Levels:
[  10 -178   42  171  260 -104    8   32 -161  273   53  141  152   51
  183  -61   97  -47  -23  268   89   11   42 -111   86  140  151  350
  -74  199 -133 -145  102  -57  -33  204 -100 -148  127 -304  -17  -14
 -221  -17  136   29  -63  245  220  123 -214  190  107  -75 -127]  23
[  33  163 -379 -530  126  285   71   55 -200  180  -52 -182 -604  284
 -202  282 -208  180  214  122  -42  242  -70   32   34   91 -160  -61
  108  -77  -45  107  104  161 -277   -9  263  298 -270 -199  249  148
  -98  117   -9  154  209  -68  254  -85  269  217  309 -419  185]  2
[ 132  215 -380 -399  416   10 -371  252 -402  220 -217    3 -247  417
   48  -28 -137  218   10   51 -228  177 -133  -24  -29  -53 -139   -6
   21  208 -193 -163    5  285  -79   84  226  320  191 -183  196   -7
 -275  233 -196  135   26  108 -145 -150  -23  195  204 -171  -89]  28
[   2  187 -420 -411  481  166 -172  136 -269   69  -30  -40 -393  349
 -264  204  -80  348   11  -55 -147  186 -208   24   13    7 -169   10
  168   36  -93  -26   84  501 -269  140  372  350  -36   77  557  130
 -306  160 -263  325  191   19   60 -199  233  161  290 -387   64]  1
[ 328  129   80  262   49 -175   83  368 -615 -318  -61  275 -291 -102
   49  170   58 -197 -648 -449    7 -189  284 -231  327 -687 -110   51
    7   34  -42 -220   12  132  162 -269  283   86  234  287  256  354
  358  385  167   53 -255 -116  -60 -126  584   13  241  264   21]  2
[ -52  124   74  266  131   40  340   17  154  251  247  -85   35 -106
  -15  162   14   53  259  432  309   52 -147   27   -8  271  -97  398
  155  -69 -271   40 -154  -86 -143  127 -148 -170  101  -30   67  -51
   77 -141    0   19 -105  -39   92  -99  131   54   64 -148  -98]  14
[ 224  160 -102 -131  221 -106  150  -22   22  -46 -683  370   98 -114
  346  124 -205  -76   80 -112 -175  138   81 -121  120  -59  240 -127
  130  469 -203  -24 -120  -97  209   54  251 -134  264 -386  -18  134
  123  120 -252 -256   85  198 -102  283  -96  164   11  105  110]  4
[ -92  183  122  -49   47  -24 -148   70 -110  -29   67 -132  124 -123
  -34  104   57 -197  -13 -185   22  197   35  -39   26 -138  -23  -47
   77   80  -13  -37 -123  -18  178  -20   58  136  147  138 -151 -250
  215  -77   20 -210 -115    5 -307 -113  108 -150   93  110 -173]  7
[ -79    3  103   82  167  -61   45   -8 -103   71   70  162  286   53
  377 -100  -32 -185  -66   34  131  -55   44  112  -41  -38  261  118
 -202  332  -72 -237   68  -96   52   82  -84  114  193 -194  -42  -12
   99  169  113  -78  134  203 -228  232 -156  -93  -78  -18   -2]  8
[  96 -323  -86 -114 -123  -47   65  -13  346 -102  -79 -115  282 -191
   63   30 -233  126  333 -162   11   50  -58 -145  -32  163   78 -423
   87 -244  156    8  393 -182 -268  482  100 -165   73  -29  -44 -297
   37  -67 -201 -135 -224  -35   57   86    5  127   43 -227  138]  19
[ -83  134 -383 -533  356  272  -75   54 -313  143  -27 -220 -578  283
 -314  150 -152  237  110  187  -35  312 -113  -42   65  -45 -195   11
   83 -157  -30  177  252  373 -246   30  225  265 -170   -3  301   27
 -223   99 -133  128  131  -50  209  -82   78  230  357 -308  134]  29
[ 256 -252  -69   63  -78  133  118  181  -67   23   -3   26   70   53
   69   29 -239 -105  197  -48    7 -257  -68 -118   30 -182  129 -352
  -15 -162   75   40  160  -59  -14  184 -129 -309   22 -286 -123   48
  -37  235 -187 -110 -225 -299  152  221  253  107   16 -200   78]  23
[  16   69   22  175   27   47  302   64  -12  352  203  -69  -18 -200
   23  119 -152   -7  238  500  257  -24 -135  -69  189  137  -44  209
   70  -76 -208 -106 -152 -161 -226  115 -208 -161  131 -188 -105 -141
   66  -33  174  -39 -136  -66  206  -92   30   78   53 -142 -198]  32
[ 225   47  -45  -23  192   17   12  135  -21  -90 -497  355  173 -116
  161  211  -97  -41  295 -157  -89 -102   31  -79   66  -65  162  -26
   56  374 -123   85  -43   41   90  132  172 -215  172 -336  155   51
 -114   47 -239 -152  -47   65  -28  141  -34  136  -48   16  139]  16
[ -47  373  -15  167  259   47  376  -51   37  324  149  -38   90   17
  146   82 -153  -38  279  551  257   82 -131  132   80   39  -97  471
   20  -91 -228  -86  -55 -100   88  176 -315  -72   23  -80   34  -91
  173   -2   -4   17  -14   12   83  -65   73  190   22   49  -52]  26
[ 212 -192   47  122 -251   47  330  212  119    9  -85  -38 -105  -54
   72   60 -186 -145  188  -63   75  -33   77 -253 -133   18   29 -279
  236 -327   32  153  117 -334  -40   41  -78 -326   72 -280 -305   31
  309   86  -91 -211 -433 -305   65  134  379  164  272  -87   67]  12
[  57 -146   95  194  207 -251  -21  182  -34  218  -30  282  204 -137
  198  -85  128  139  -95  139   65    0   71 -174  131  180  123  203
   -9  206 -186 -274  -27  -87 -253  251  114  -95  300 -153   90  -69
 -130  -31  130   76 -122  350   -5 -105 -235  172   82  -43 -202]  33
[  74  -68  279  231  -50  -29  238  311 -474 -146  372   38 -311 -244
  101    6  205 -276 -454 -142  294 -212  219 -102  395 -458   42   63
 -152 -186  -75  -73   82  154  162 -140  -50   61  236  209  -17  245
  266  359  287 -126 -446 -276  -54  -93  564   80  302  137  -66]  1
[  57  148   96 -295   98  -60  -20   58 -102 -382 -623  323  -29 -396
 -246  447   42 -100  447 -300   97   31   58 -163  217 -254 -185   28
  272   56   17  218  219  -12  -23  -84  342 -162  -14  -35  440 -153
   39 -267 -156 -266 -220  120  174  -81   -6  132   26  267  318]  19
[  35   -3   15  273  311  -52  109   97  -64   68   53  222  186   71
  303 -112   13   54 -220   84   56   -5  161   12   23  -29  211  306
 -271  254  -89 -121  106   42  -29  220   84    0  136   17  167  110
    7  126   54  149  199  302 -157   78 -149   80   -1  -12   76]  25
[ 164   83  -22   45  246   39  -38  170 -110 -280 -466  341   58 -162
 -282  483   19  -72  318 -331  -55  -65  -94 -196   24 -124  -94  118
  361  156   -2  214  -66   51   -6   -3  349 -231   64  -98  409  -20
  -82 -212 -277  -23 -152   33  129  -49  216    3   58   54  175]  15
[-164 -157   31  162  333  -70   18  -50 -104  -16  204   29  274   83
  169  -71   61  -78 -130   86  163   99  -82   21  -91   82  152  341
 -131  105    4  -67  223  -80  -26  244   43  104  223   46   48 -126
    1  -44   41   49   18  289 -113  203 -127  -88   27  -49   29]  27
[ -64  113   99  201  114   14  319   -2  117  139  208   43  133 -225
 -111  384   60  111  289  251  325  -74  -27   18   51  174 -120  487
  175  -21 -175  -78   70   31 -229  227 -144  -86   -3  -16  340  -97
   -3  -73  151   48 -161  -89  324 -129  148  159  113 -142  -60]  6
[ 352  -81  -43   51   79  -18  -29  233  -58 -174 -422  373  186 -279
   30  422  -98   27  256 -318 -137 -308  -46 -209   91  -18  100  -44
   46  565 -206  -61  -85   72  -95  150  285 -159  322 -404  360  -19
 -228   95 -163 -166  -74  -38  156  -10  107   21 -118 -172   77]  19
[ 113  177  -90  210  160   42  -53   35  -67  139  164 -177  174   74
  -31  213  -53  -51 -163  -27 -172  203  -21  -76  -30   -1   -2  189
  -58  298 -127  -67 -300  -24  214  143  132   77   93   63  -71 -121
   81  -48  -41    9  211   61  -89  -91  196 -152  -25 -112 -193]  25
[ 146 -156   67 -142 -170    0  196  170  182 -103 -180   72   29 -318
  195  -29 -238  -72  301 -189   47 -136    3 -165  112  -36  155 -520
    6 -101   -2  -46  225 -133 -127  193    6 -125  219 -267  -75 -149
  165  174 -155 -325 -272 -168  -78  -18  147  154   83  -98  142]  16
[  23 -357  -24 -245   51  -64  -32  -92   82 -148  -98  -47  210  -91
  106 -117  -27   21  217  -35  159  103  -72   16  197  -87  131 -386
    4 -390  187  166  421  -63  -25  387  105 -210   -3  109 -107 -102
  -63  -46 -269 -165 -313   53    8  325  -61  192    1  -22  211]  26
[ -63 -176  108  111  130  -73   40  -51 -129    8  165   64  228  133
  247  -23  160 -117  -35  111  251   16  101  138  -42   30  122  363
 -229   98   -3    1  251 -150   42  155    4    3   -6  -34   35   58
  -11  -37  153   28    6  269   -1  283 -102   21  -62  -15  136]  19
[  53   33   85  -28   -1  -90 -180  107 -188   12   64 -108  -20  -47
  -81   44  110 -164  -66 -127    1  179   22 -103  158 -129  -98  -75
   29  -55   12  -35 -104 -121  102  -37  189   25   11  122  -93 -129
  116 -163   25  -68  -87  139 -104 -182  159  -67   57   66  -84]  19
[ 237  -35  -54   -5  194   18   -3  168  -97  -84 -403  349  128 -120
   18  222 -101  -30  190 -148  -93 -133  -82 -150  127 -136  136 -128
   95  262  -86   45 -101   16   11  110  228 -224  182 -292  162   38
 -128   58 -258 -118  -59   38   44  117   52   62  -65  -39   83]  30
[ 269  -70 -119   53    7   67  272  152   96  -64 -196  151  -10 -193
  111  102 -288  117   47 -155  -51 -137   97 -171  190 -174  167 -386
   88  -68    7  -25  128  130 -138  248   79 -238   95  -61   87  141
   86  305 -186  -53 -119 -242   68   95  221  223  149 -154   99]  4
[  42   34  -23  206  217   20  253  -45  -23  339  263 -102   -8  132
   30   51   74   33  125  537  257  121 -139   88  139  144  -74  397
   58 -223 -189   71 -107  -86   45  196 -135 -226  -88  -14  -26  117
  -52 -105  -41  135  -93   50  238   52  164  208   56 -110  -60]  24
[ -16 -474    3  -82 -111   75  269  -54  330  -88   -8  -79   69 -232
  -43  -45 -238   44  211  -49   82   12  -66 -269  -33  143  214 -498
   55 -219  127  127  428 -165 -353  281   49 -301   54 -174  -61 -170
   43  -17 -212 -245  -55  -78  191  245  -64   43   73 -327  205]  23
[  15  172   61  108   22   48 -173  142  -86   59  111  -87  198  -50
 -107  146   15  -55  -28 -201  -69   78  251  -76   28 -235  -32   18
  -17   42  105  -63    7  127   93  116  -27  -14 -118  203  -14 -188
   87  -23   98   -6  -14  -57 -113 -175   54    6  110   64 -165]  12
[  61  228  -18  -94   69 -155 -287   25 -144   -6   12 -119  206  -42
   32   61   12  -89 -106 -237  -80  249   44   31  218 -240  -84 -163
   60  -41   87 -216 -126  -22  181  130  195  183   11  333  -94 -202
  194  -68    6    3  -58  147 -281 -181  138  -56   29  150 -162]  6
[ 131  119   25 -115  157   58  113  112    4 -130 -529  390  133 -267
  189  215 -183 -143  339 -212  -83 -137   79 -121  100 -124  227  -90
   -5  449 -110   13   63   45   97   81   85 -120  202 -448  176  -53
   -8  124 -166 -301   16   27  -22   89  -73  138  -12   57  181]  15
[ 146 -260  -56 -156 -181  -23  137  -29  244 -109 -190   54  213 -298
  147   46 -310   79  303 -146   80 -100   46  -88  175  -42  166 -550
   34 -173  174  -84  371 -120 -331  342   73 -196  -10  -79    3 -135
   78  101  -72 -147 -124  -71  106  186  -68  133  -21 -180  202]  10
[  91   60    6  148  -43  152  139   78 -125   87  200 -139  -86 -176
 -130  339  -28 -114  -17   48   50  100   61  -86  206  -23   -4  165
  -73   53  -16   82 -221 -113    1   56  167   30  -72   31  -68  -63
  128 -101  231    0   73  -13  127 -123  286  -72   59 -125  -47]  31
[ 285  -26  -71 -228   88 -182   67  -36   64 -132 -624  281   26 -239
  180  197  -73   66  102 -171 -130  134  111 -182  241  -14  100 -182
   83  352 -194   17   43  -71   53  115  413 -162  158 -248  170   96
  -13    1 -237 -254   27  223  122  153  -72  229  -32   18  202]  17
[ -14  172  -46  119  263   86  -47  -25 -159   37  148 -118   79    6
  -17  187   51 -134 -165  -68  -46  233  -13   32  136  -76   88  166
    8  165  -27   40 -264  116  255  102  164  123   43  189  -68   -8
   73  -47  -10   39  121   67 -160    3  224 -120   94  -30 -120]  7
[  95   59   62  213  235  132  -92  157 -154  215  238  -61   -7  162
   -5  -99  147 -146 -386  -85 -238  135  100 -101  122 -186  245 -106
 -200  260 -125   46 -398  223  430   20   70  -96   -6   10 -181  177
  -53  117 -208  -38  286   16 -218  -53  238  -52   44  -93 -212]  21
[  80  125  -42  117  115    6  -76   -8 -192   42  197 -133  160   88
   -2  283   30 -200 -187 -145  -97  143 -122   24   13  -27   31  128
   18  319 -107 -116 -372  -78  273   45  182  188  133   17  -95  -28
  111  -21    9  -18  134   49 -109   22  364 -264  -49 -129 -193]  2
[  75  120  -32   72   91  -23 -142   96 -139   64   37 -100   45 -112
  -36  131  -20  -76  -73 -117  -73  178   47 -111  178  -70  -20  -12
   68   70    9  -88 -180   14   36   83  173   63   70  143  -81 -147
   87  -88   81   22  -27   76 -115 -184  123  -55  133   -2 -163]  11
[ -15  126   61  122   90   27 -134  122 -111   38  191 -135  149   13
 -240  224   47 -117  -81 -202 -115  119   46 -178 -100 -124 -104  133
   35  115   11  -82  -42    8  136   66   33   66    2   78   57 -267
   85  -96    2  -59   29  -18   -3 -229  206 -108   96  -24 -180]  24
[ 144  138 -101  162  141   50 -169   25 -242   70  208 -171  210   59
  -87  340   12  -81  -83  -36  -72   89  -68   33  101 -106  -72  267
  -89  246  -61  -61 -263   26  202  157  150  113   19  135   14 -115
  -40  -69   61   68  103   30   26  -58  243 -172 -103  -98 -162]  26
[ -26  -78   92  281  132   17  114  114 -109   46  190  209  273    4
  209   77  -58 -154  -59  -60  108 -237    4   -2 -107   17  234  204
 -133  342  -34 -274   49  -70 -130  117  -80   80  199 -246  116  -24
   39  177  198   50  105   81  -53  108   22 -147  -16 -172  -37]  5
[  60 -394  -29  -57   27   43  145   19  207 -138  -83   61   79 -200
   92 -126 -155   29  220  -98  116  -31 -110  -91  186   41  254 -522
   58 -332  189  138  273  -58 -268  328  168 -272   42    1  -36  -10
  -15   -9 -259  -44 -152   20  -24  201   29   97   60 -202  255]  14
[-103  161    4  351  352  125  190  127  -19  257  320  -59  148  -28
  -55   82  -45   29  237  390  219  -50 -183   -6  -11   94  -60  485
   79 -101 -154   -9  -27  147  -68  271 -317 -140  166   22  107 -190
  -73  -40  -31  109 -189 -115   48 -170   80   98  152  -78 -192]  24
[ -62   28  111  163  201   -5  137  -34 -116  251  298  -27   90    9
  -10   26   96 -106    3  319  242  -27 -201   57  154  -35   39  126
  119  -20 -208 -100 -206   58   72   27 -212 -173   95  -42  -41   73
  -32   46  -72  -49  -81  -79   85  108  140  -32   -5 -108 -225]  5
[ -36  123  167   79  -71  104  -47  123 -101  106  166 -120   51   24
  -51   33   65 -231  -40  -91   33  115  223  -30   -3 -229   41  -79
  -28  -53   81   71 -103  -43  209  -81  -89  -78 -158   72 -253  -55
  217  -21   82 -129  -15  -80 -191  -24  131  -57   99   81 -119]  10
[  -9  279   18   99  199  -12  -57   81  -85   64  122 -133  137   93
  -98  161   79  -43 -191  -92 -103  295  104  -68  -74 -165  -96  218
   38   62  -70   10 -135   38  321  107   79   94   37  233  -35 -136
  201  -44  -96  -51    1   25 -196 -132  226    1  122  114 -187]  31
[-131  221   78  273  260   91  311   48  108  390  324  -60  156   77
   12  -24  -54  -14  107  448  160   69 -122    3  -90   62   19  294
   73  -83 -216  -60 -149  -10   84  177 -372 -170   82  -86  -80  -99
  117   38 -123  -24  -16  -92  -27  -49   92   99   84  -61 -250]  32
[ 161   71  -62  217  -29   80  -30  117 -186   41  202 -152   16   10
 -120  268 -104 -140 -156 -178 -106   33   50 -135   44 -133  -48   35
   -4  112   44 -105 -168  -51   35   17  129   58  -39   73  -25  -58
  146    5  134   81  111  -69   53 -129  342 -174   65 -146 -109]  14
[  52  284   41 -168  217   76  242   87   64 -106 -586  365    0 -261
  199  154 -162 -146  292 -149  -54   57  133  -97  124 -156  220 -106
  122  273 -120  129   -4   58  219   26   77 -121  173 -331   63   21
  173  120 -237 -335  -43    7 -168   88   -6  238  146  195  170]  5
[ 189  167   75   71   97   33 -218  240 -251  136  106   37   46  -93
   25   21  109  -78 -238 -121 -135   15  103  -12  391 -331  125 -201
 -228  226 -105  -98 -454  186  255   33  193   15   44  132  -91   53
  -29  116  -27  -40  129   50 -280 -220  180  -53  -95   29 -220]  31
[ -40   21   58   82   81  -20  215  -34    9  249  235 -137   54  -89
    8  128    5  -14  202  395  258   61 -118  -16   79  156  -91  313
   40  -64 -210  -62   37 -120  -57  167 -189  -83   86 -125   -7 -151
   11  -69   76  -99 -162  -26  238  -33   66  121   57 -115 -115]  25
[-122  221   69   23  205  -49  172 -111    8  250  149  -80  125 -121
   45   61  -14  -19  178  379  259  105 -109   69  171   -4  -64  214
  141  -54 -214 -135  -26   63   38  122 -265  -85   88   25   10 -123
   66   -3  -23 -117 -122  -47   78   -2  -25  118   58   20 -186]  9
[  57   15    6  201  208  -68   36   89 -168  330   30  201  226  127
  247  -89  -20   13  -23  323  102  -35  159   11   98  -73  122  292
 -127   96  -59 -188   51  -56  -40  200 -171 -176  -13 -162  -48   48
  -77   88  174  132    3  206   73  135 -250  217   16   38 -134]  32
[  28   98  115 -158  -70 -167 -129  -99  -66   -4   95 -260  108   -8
  -62  229  244  -81  -79  -52   60  361  101   25   48  -48 -195  151
  -27   75 -144   42  -58 -184  315   24  207  115  -41  187  -82 -137
  165 -204    7 -249  -61  136  -20  -19  168  -24  -63   86  -70]  24
[  90   53  -26  194   88  141  -34  151 -240   56  219 -169  -66   16
 -140  187   -6 -167 -108  -57  -49   78   -1 -122   84 -124  -24  117
  -38   47   -4   74 -183   27  134   13   90    0   17   70  -83  -53
   53  -44   51   21    9  -69   -2 -120  308 -116  112  -87 -108]  22
[  75  109   36  117   33  -19 -100  159 -148   -9  149 -131   48  -51
 -116  199   24 -124  -84 -197  -64   85   -2 -142    2  -89 -113   70
   35  110  -56  -91 -128  -31   95   23  126  100  125   89   21 -180
  131  -58   22  -53  -55  -21  -84 -240  292 -128   83  -35 -144]  18
[  38   87  141   95  207   48 -238  187 -162  119  148  -15   34  -26
  -22  -71  236 -143 -338 -233 -186  153   95  -83  222 -202  233 -239
  -69  245 -102    0 -458  275  365   -7  164   -9  102  119 -183   80
  -40   73 -165 -106  107   25 -381 -136  201  -93   90   -8 -285]  8
[-130  274   68  355  550  -52   49   99  -48  331  165  287  251  142
  -89 -173   -3   63  -40  242   67  -95 -102  -50   62 -209    8  205
  198  -86  -61 -349  -24  292  -86  137 -318 -267  -40  100  353    0
  -81   67 -214  301  134  112   14 -195 -111  132   98   53 -231]  11
[-196  187   95  168  265   82  307  -74  -10  204  217  -50   82 -124
  -20  130  -30  -78  242  426  329   12 -119   34   48   37  -40  434
  118  -22 -205   -1   53   92   -7   88 -351 -137  104  -47   89 -118
   47  -25   15  -98 -112 -115  153   36   -9   76  106  -19 -111]  13
[-317   59  100  125  426  110   80  -68  -82   22  231   93  323  184
  254 -226  -36 -233  -63   56  133    5   -2  149 -162 -142  311  229
 -266  184   62  -71  280  123  180  160 -250   96   89  -23   44  -80
   69  138  -72  -22  257  179 -301  257 -202  -98  -10   33   79]  16
[ 281  -21 -124   72  223   60  108  125  -25   34 -482  318   81  -16
  177  152 -167  -38  140  -10 -169    1    4 -169   43    4  241  -35
   50  378 -154  145 -186  -73  110  113  218 -290  191 -431  -33  138
  -84   58 -258 -125   58  104    8  252  -31  116  -17  -57   93]  28
[-119  -77   88   97   78    0  150  -29  -37  -35  125  112  193  -45
  205   16  -53  -99  -53   11  205  -44   73   67  -41   -4  198  119
 -158  207   15 -121  168 -112 -173   75   32   73   93  -41   75  -10
  140   61  185  -11  179  194 -115  215 -142 -147  -62  -99  100]  3
[  38   26   51  -15  -55  -31 -215   26 -206  -17   94 -188   40 -138
 -190  221  124  -80  -85 -129   60  196  128  -62  224 -195 -109  -50
  100  -60   72   52 -113   25   41  -14  190  -31  -87  314 -110 -102
   71 -167  139  -55 -126    1  -19  -43   99 -102   70   41 -151]  7
[ 235  133  -65 -153  228   -9   28  103  -56 -164 -632  412   89 -323
  176  286 -104   18  317 -193  -86  -70  144  -92  309 -143  145   14
   -4  401 -120   62   77  169   71  191  258 -131  150 -256  307   21
 -139   63 -144 -174  -54  115   65   26  -95  295   12  111  215]  17
